Below is a small trained network, with its code and all its weights. Each question gives an input and a target symbol and asks what happens when units are switched off, that is, made to give their printed mean instead of their output.

import numpy as np


def w(rows, s, z=0):
    codes = np.array(rows[::2]) - 128.0
    scale = np.full(codes.shape[1], s)
    scale[-1] = z or s
    return codes * scale


def softmax(a):
    e = np.exp(a - a.max(-1, keepdims=True))
    return e / e.sum(-1, keepdims=True)


def log_softmax(a):
    a = a - a.max(-1, keepdims=True)
    return a - np.log(np.exp(a).sum(-1, keepdims=True))


def net(x, mask):
    ids = ['ΓΩαεηθτψ'.index(c) for c in x.split()]
    T = len(ids)
    res = E[ids] + P[:T]
    u = 0
    for l in range(2):
        r = res
        for j in range(3):
            rows = slice(4 * j, 4 * j + 4)
            q, k, v = (r @ M[l][rows].T for M in (Q, K, V))
            z = softmax(np.where(np.tri(T) > 0, q @ k.T / 4**0.5, -1e9)) @ v
            o = O[l][rows]
            res = res + np.where(mask[u + j], z, o[:, -1]) @ o[:, :-1]
        u += 3
    return log_softmax(res[-1] @ U[:, :-1].T + U[:, -1])


Q, K, V, O = {}, {}, {}, {}
E = w([
[100,99,60,126],'Γ',
[90,195,102,126],'Ω',
[182,130,80,115],'α',
[13,166,88,177],'ε',
[86,70,121,117],'η',
[167,81,109,200],'θ',
[81,133,176,140],'τ',
[94,167,6,167],'ψ',
],0.022)
P = w([
[221,100,254,77],'0',
[112,103,68,144],'1',
[122,96,77,146],'2',
[133,96,76,145],'3',
[136,86,88,146],'4',
[132,76,91,144],'5',
[134,77,86,147],'6',
[137,75,82,145],'7',
[139,76,86,145],'8',
[139,67,83,145],'9',
[143,66,76,150],'10',
[139,71,81,155],'11',
[150,63,92,150],'12',
],0.0069)
Q[0] = w([
[120,144,44,147],'0.h1',
[179,178,165,127],'0.h1',
[132,93,92,168],'0.h1',
[124,154,251,99],'0.h1',
[212,161,187,126],'0.h2',
[152,45,129,146],'0.h2',
[152,156,174,43],'0.h2',
[110,98,114,196],'0.h2',
[184,98,127,190],'0.h3',
[126,157,144,34],'0.h3',
[131,17,139,201],'0.h3',
[109,173,129,32],'0.h3',
],0.013)
K[0] = w([
[138,153,169,24],'0.h1',
[90,172,54,92],'0.h1',
[155,102,122,103],'0.h1',
[84,105,59,153],'0.h1',
[82,116,91,77],'0.h2',
[132,191,180,116],'0.h2',
[141,119,109,70],'0.h2',
[181,150,159,150],'0.h2',
[174,62,85,114],'0.h3',
[116,137,178,51],'0.h3',
[159,46,146,250],'0.h3',
[87,131,153,22],'0.h3',
],0.013)
V[0] = w([
[81,119,136,121],'0.h1',
[75,152,97,50],'0.h1',
[100,80,90,115],'0.h1',
[124,159,81,169],'0.h1',
[189,157,154,119],'0.h2',
[107,145,162,123],'0.h2',
[97,161,126,8],'0.h2',
[120,168,131,87],'0.h2',
[177,116,145,214],'0.h3',
[135,197,192,155],'0.h3',
[135,124,150,137],'0.h3',
[144,199,143,60],'0.h3',
],0.011)
O[0] = w([
[114,151,226,135,127],'0.h1',
[137,115,175,221,112],'0.h1',
[191,173,170,111,155],'0.h1',
[104,254,88,142,123],'0.h1',
[140,2,121,147,79],'0.h2',
[100,154,99,49,91],'0.h2',
[43,92,15,211,28],'0.h2',
[94,87,131,144,80],'0.h2',
[123,227,108,207,169],'0.h3',
[9,196,87,14,13],'0.h3',
[188,157,87,70,92],'0.h3',
[24,4,91,37,2],'0.h3',
],0.0047,0.007)
Q[1] = w([
[105,169,160,134],'1.h1',
[129,161,184,162],'1.h1',
[103,223,195,102],'1.h1',
[126,55,87,177],'1.h1',
[153,109,136,121],'1.h2',
[191,142,145,124],'1.h2',
[97,66,108,130],'1.h2',
[135,167,150,165],'1.h2',
[172,164,95,124],'1.h3',
[255,163,69,103],'1.h3',
[173,136,148,164],'1.h3',
[132,138,37,181],'1.h3',
],0.013)
K[1] = w([
[138,134,129,190],'1.h1',
[123,172,178,176],'1.h1',
[146,139,168,193],'1.h1',
[66,37,139,67],'1.h1',
[131,103,146,119],'1.h2',
[160,59,174,107],'1.h2',
[19,147,112,110],'1.h2',
[108,33,103,160],'1.h2',
[199,177,107,133],'1.h3',
[246,183,98,145],'1.h3',
[191,66,120,140],'1.h3',
[143,156,94,208],'1.h3',
],0.014)
V[1] = w([
[126,211,171,52],'1.h1',
[185,239,89,177],'1.h1',
[87,83,254,134],'1.h1',
[216,185,201,84],'1.h1',
[136,140,211,62],'1.h2',
[124,190,169,234],'1.h2',
[146,86,2,45],'1.h2',
[245,117,147,58],'1.h2',
[164,198,96,222],'1.h3',
[192,139,34,101],'1.h3',
[83,50,251,236],'1.h3',
[83,175,42,127],'1.h3',
],0.0065)
O[1] = w([
[251,173,152,145,106],'1.h1',
[147,51,65,160,189],'1.h1',
[143,158,110,215,106],'1.h1',
[189,129,126,171,141],'1.h1',
[132,17,107,128,84],'1.h2',
[111,136,155,216,175],'1.h2',
[119,182,175,82,114],'1.h2',
[110,155,99,81,136],'1.h2',
[3,100,100,84,252],'1.h3',
[171,104,73,77,168],'1.h3',
[20,103,223,202,143],'1.h3',
[111,108,46,187,131],'1.h3',
],0.0057,0.013)
U = w([
[156,25,106,124,147],'Γ',
[109,170,144,41,210],'Ω',
[221,139,131,69,238],'α',
[92,125,131,134,32],'ε',
[151,1,168,119,181],'η',
[183,102,132,140,103],'θ',
[159,182,192,96,202],'τ',
[153,129,57,143,3],'ψ',
],0.0098,0.0076)

Each question gives the input, a string of symbols that net reads in full, and the target symbol t.
The units are the heads (4 rows each of Q, K, V and O). Each row of codes is followed by its name. A weight is (code - 128) times the scale printed after its matrix; where a second scale follows, it is the last column's (O and U).
mask holds one flag per head, layer by layer. A switched-off head (its flag False) gives its mean, the last column of its rows in O, instead of its output. The means were averaged over made-up inputs and are rounded, as every weight is.
A unit's drop is (log p(t) with every unit on - log p(t) with that unit switched off) / (log p(t) with every unit on - log p(t) with every unit switched off).
The circuit of an input: a set's keep is (log p(t) with only the set's units on - log p(t) with every unit switched off) / (log p(t) with every unit on - log p(t) with every unit switched off). Starting from all 6 units, units are removed one at a time, each time the one whose removal leaves the highest keep (on an exact tie, the one counted first), for as long as the keep stays at least 0.8.
circuit, biggest first: the units of the circuit, biggest drop first
most important unit: the unit with the biggest drop
heads that matter: for each layer, one digit per head in row order, 1 if its drop is at least 0.15 and else 0, layers parted by /
drop when u is switched off: that unit's drop, to one decimal
input η α ψ τ η η θ ψ Ω ε, target η: most important unit => 1.h1
input ε Ω θ, target ψ: circuit, biggest first => 0.h3; 0.h1; 1.h2
input θ ψ Γ ψ ψ τ Γ τ Ω η τ, target α: heads that matter => 110 / 101
input θ α Ω η Γ, target α: circuit, biggest first => 0.h1; 0.h2; 1.h3
input τ θ α ψ Γ, target τ: circuit, biggest first => 0.h3; 1.h1; 0.h1
input θ Γ ε, target α: heads that matter => 110 / 101
input α α ψ ε α θ ε Ω Γ α τ η, target Ω: circuit, biggest first => 0.h3; 1.h2; 0.h1; 1.h3
input θ θ α θ ε α η, target α: heads that matter => 110 / 001
input θ η τ ψ η ψ ε τ Ω, target α: circuit, biggest first => 0.h1; 1.h1; 1.h3
input θ ψ τ α ψ, target α: circuit, biggest first => 0.h2; 1.h3
input τ ε τ Γ θ, target τ: circuit, biggest first => 0.h3; 1.h1; 1.h3
input θ ε θ ψ α ψ η τ η α Ω α ε, target α: circuit, biggest first => 0.h1; 0.h2; 1.h3
input θ ε θ θ α α ε α η α Ω, target α: circuit, biggest first => 0.h1; 1.h3
input Ω τ θ, target ε: most important unit => 0.h3
input τ η ψ θ α, target τ: circuit, biggest first => 0.h3; 1.h1; 0.h1; 1.h3
input α η Ω Ω θ ψ ψ Γ, target Ω: heads that matter => 111 / 111
input Ω ψ Γ Γ τ ε τ θ τ ε Ω τ, target ε: heads that matter => 101 / 101
input θ η ψ η, target α: drop when 0.h1 is switched off => 0.8
input Ω Ω ψ ψ ψ θ ψ Γ, target ε: drop when 1.h1 is switched off => 0.1
input ε θ ε α, target ψ: most important unit => 0.h3
input η ψ Γ Γ ε η α ε τ, target τ: drop when 0.h1 is switched off => 0.5
